Here is a tiny trained network, its code and every weight. The questions are about switching its units off for an input and a class, where a switched-off unit gives its printed mean instead of its output.

import numpy as np


def w(rows, s, z=0):
    codes = np.array(rows[::2]) - 128.0
    scale = np.full(codes.shape[1], s)
    scale[-1] = z or s
    return codes * scale


def norm(h):
    return h / np.sqrt((h * h).mean(-1, keepdims=True) + 1e-5)


def f(y):
    return y / 2 * (1 + np.tanh(0.7978845608 * (y + 0.044715 * y**3)))


def log_softmax(a):
    a = a - a.max(-1, keepdims=True)
    return a - np.log(np.exp(a).sum(-1, keepdims=True))


def net(x, mask):
    res = np.array(x, float).reshape(1, 8) / 4 @ E
    u = 0
    for l in range(4):
        y = f(norm(res) @ A[l][:, :-1].T + A[l][:, -1])
        res = res + np.where(mask[u : u + 5], y, B[l][:, -1]) @ B[l][:, :-1]
        u += 5
    return log_softmax(norm(res)[-1] @ U[:, :-1].T + U[:, -1])


A, B = {}, {}
E = w([
[89,10,163,134,151,153,96],'x0',
[127,129,132,122,125,132,125],'x1',
[188,127,221,202,213,225,127],'x2',
[129,128,123,127,136,128,128],'x3',
[103,120,108,140,101,205,159],'x4',
[121,129,123,137,134,124,127],'x5',
[123,127,125,137,128,124,128],'x6',
[127,129,128,125,130,129,129],'x7',
],0.011)
A[0] = w([
[100,129,114,86,107,81,152,81],'0.n0',
[139,108,27,144,73,172,85,254],'0.n1',
[120,255,66,107,67,96,148,234],'0.n2',
[165,179,116,190,123,193,132,25],'0.n3',
[87,9,72,97,83,107,91,10],'0.n4',
],0.0093,0.0046)
B[0] = w([
[143,15,117,130,148,102,66,159],'0.n0',
[54,126,197,50,147,196,171,196],'0.n1',
[133,113,139,91,164,102,201,254],'0.n2',
[161,169,66,214,97,179,139,159],'0.n3',
[155,206,165,158,113,141,11,191],'0.n4',
],0.013,0.0097)
A[1] = w([
[146,13,185,157,153,167,133,179],'1.n0',
[8,76,80,83,75,254,128,254],'1.n1',
[139,73,186,233,140,172,119,153],'1.n2',
[166,245,166,169,114,127,174,33],'1.n3',
[136,136,73,91,116,199,162,74],'1.n4',
],0.01,0.0023)
B[1] = w([
[2,194,87,52,114,9,157,211],'1.n0',
[91,179,251,175,95,204,80,254],'1.n1',
[168,99,88,31,129,117,205,237],'1.n2',
[193,174,181,121,188,157,34,190],'1.n3',
[136,107,50,219,132,159,168,155],'1.n4',
],0.0095,0.0075)
A[2] = w([
[79,120,124,53,140,85,87,252],'2.n0',
[95,81,174,104,179,148,161,149],'2.n1',
[125,152,122,100,106,191,179,20],'2.n2',
[135,69,101,128,87,108,7,13],'2.n3',
[119,64,94,74,100,175,207,124],'2.n4',
],0.013,0.0028)
B[2] = w([
[225,126,82,211,138,135,160,253],'2.n0',
[73,140,65,114,74,92,128,194],'2.n1',
[126,134,101,204,76,87,201,166],'2.n2',
[123,145,38,228,167,52,9,162],'2.n3',
[79,197,133,158,127,118,67,188],'2.n4',
],0.012,0.011)
A[3] = w([
[122,101,118,107,175,62,139,116],'3.n0',
[210,148,207,116,192,126,123,2],'3.n1',
[141,103,93,135,121,86,164,53],'3.n2',
[111,136,140,149,76,184,254,84],'3.n3',
[148,200,89,158,201,63,176,69],'3.n4',
],0.012,0.002)
B[3] = w([
[161,68,129,120,39,118,171,168],'3.n0',
[42,124,174,152,111,174,49,169],'3.n1',
[124,106,190,132,121,208,128,164],'3.n2',
[134,153,9,145,162,108,113,201],'3.n3',
[125,63,192,99,93,140,99,249],'3.n4',
],0.012)
U = w([
[183,23,147,40,37,53,219,139],'0',
[48,170,222,70,110,214,58,217],'1',
[7,224,4,87,110,115,230,172],'2',
[197,204,20,205,203,230,198,3],'3',
[170,108,29,171,148,15,50,115],'4',
],0.013,0.0049)

Each question gives the input, the list of numbers given to net, and the class t.
The units are the neurons (one row each of A and B). Each row of codes is followed by its name. A weight is (code - 128) times the scale printed after its matrix; where a second scale follows, it is the last column's (A, B and U).
mask holds one flag per neuron, layer by layer. A switched-off neuron (its flag False) gives its mean, the last column of its row in B, instead of its output. The means were averaged over made-up inputs and are rounded, as every weight is.
A unit's drop is (log p(t) with every unit on - log p(t) with that unit switched off) / (log p(t) with every unit on - log p(t) with every unit switched off).
The circuit of an input: a set's keep is (log p(t) with only the set's units on - log p(t) with every unit switched off) / (log p(t) with every unit on - log p(t) with every unit switched off). Starting from the 12 units with the biggest drops (on a tie, the unit counted first), units are removed one at a time, each time the one whose removal leaves the highest keep (on an exact tie, the one counted first), for as long as the keep stays at least 0.8.
circuit, biggest first: the units of the circuit, biggest drop first
most important unit: the unit with the biggest drop
top k neurons: the k neurons with the biggest drops, biggest first
top k neurons in layer l: the k neurons of layer l with the biggest drops, biggest first
drop when u is switched off: that unit's drop, to one decimal
input [-2,-3,4,8,-2,-8,3,4], class 1: circuit, biggest first	[2.n0]
input [-3,-1,1,-1,-5,-4,-5,1], class 1: top 3 neurons	[3.n1, 0.n1, 0.n0]
input [8,-7,0,-6,-1,4,-1,7], class 4: top 2 neurons	[0.n2, 0.n4]
input [7,3,0,0,-3,4,2,5], class 4: top 2 neurons	[0.n4, 0.n2]
input [-6,3,4,8,0,-2,-4,1], class 1: top 4 neurons	[1.n3, 3.n1, 2.n0, 0.n1]
input [-4,-1,-5,-8,-1,-3,5,-5], class 0: top 2 neurons	[0.n2, 0.n0]
input [-5,5,7,0,-3,3,-2,-6], class 1: top 3 neurons	[3.n1, 1.n3, 2.n0]
input [8,8,0,5,-5,7,-2,0], class 4: top 3 neurons	[0.n4, 0.n2, 2.n3]
input [-6,-8,5,-5,-1,-3,-7,-8], class 1: top 2 neurons in layer 3	[3.n1, 3.n3]
input [0,3,-6,4,-4,-8,-3,1], class 0: top 3 neurons in layer 0	[0.n2, 0.n1, 0.n3]
input [6,4,-4,-6,0,1,5,5], class 4: top 2 neurons	[0.n4, 2.n3]
input [1,1,8,3,4,-5,0,1], class 2: top 2 neurons	[0.n4, 1.n0]
input [8,3,3,-7,-1,0,-5,-8], class 0: top 2 neurons	[1.n0, 0.n1]
input [5,-7,-6,-8,4,1,6,-7], class 1: most important unit	0.n1
input [3,4,2,2,-2,2,1,4], class 0: drop when 0.n1 is switched off	0.6
input [-3,-7,3,1,-8,6,3,-1], class 1: drop when 0.n0 is switched off	0.0
input [4,4,2,1,8,4,-2,5], class 2: drop when 3.n3 is switched off	0.1
input [0,-1,-7,-3,-6,5,5,8], class 0: top 2 neurons in layer 1	[1.n3, 1.n1]
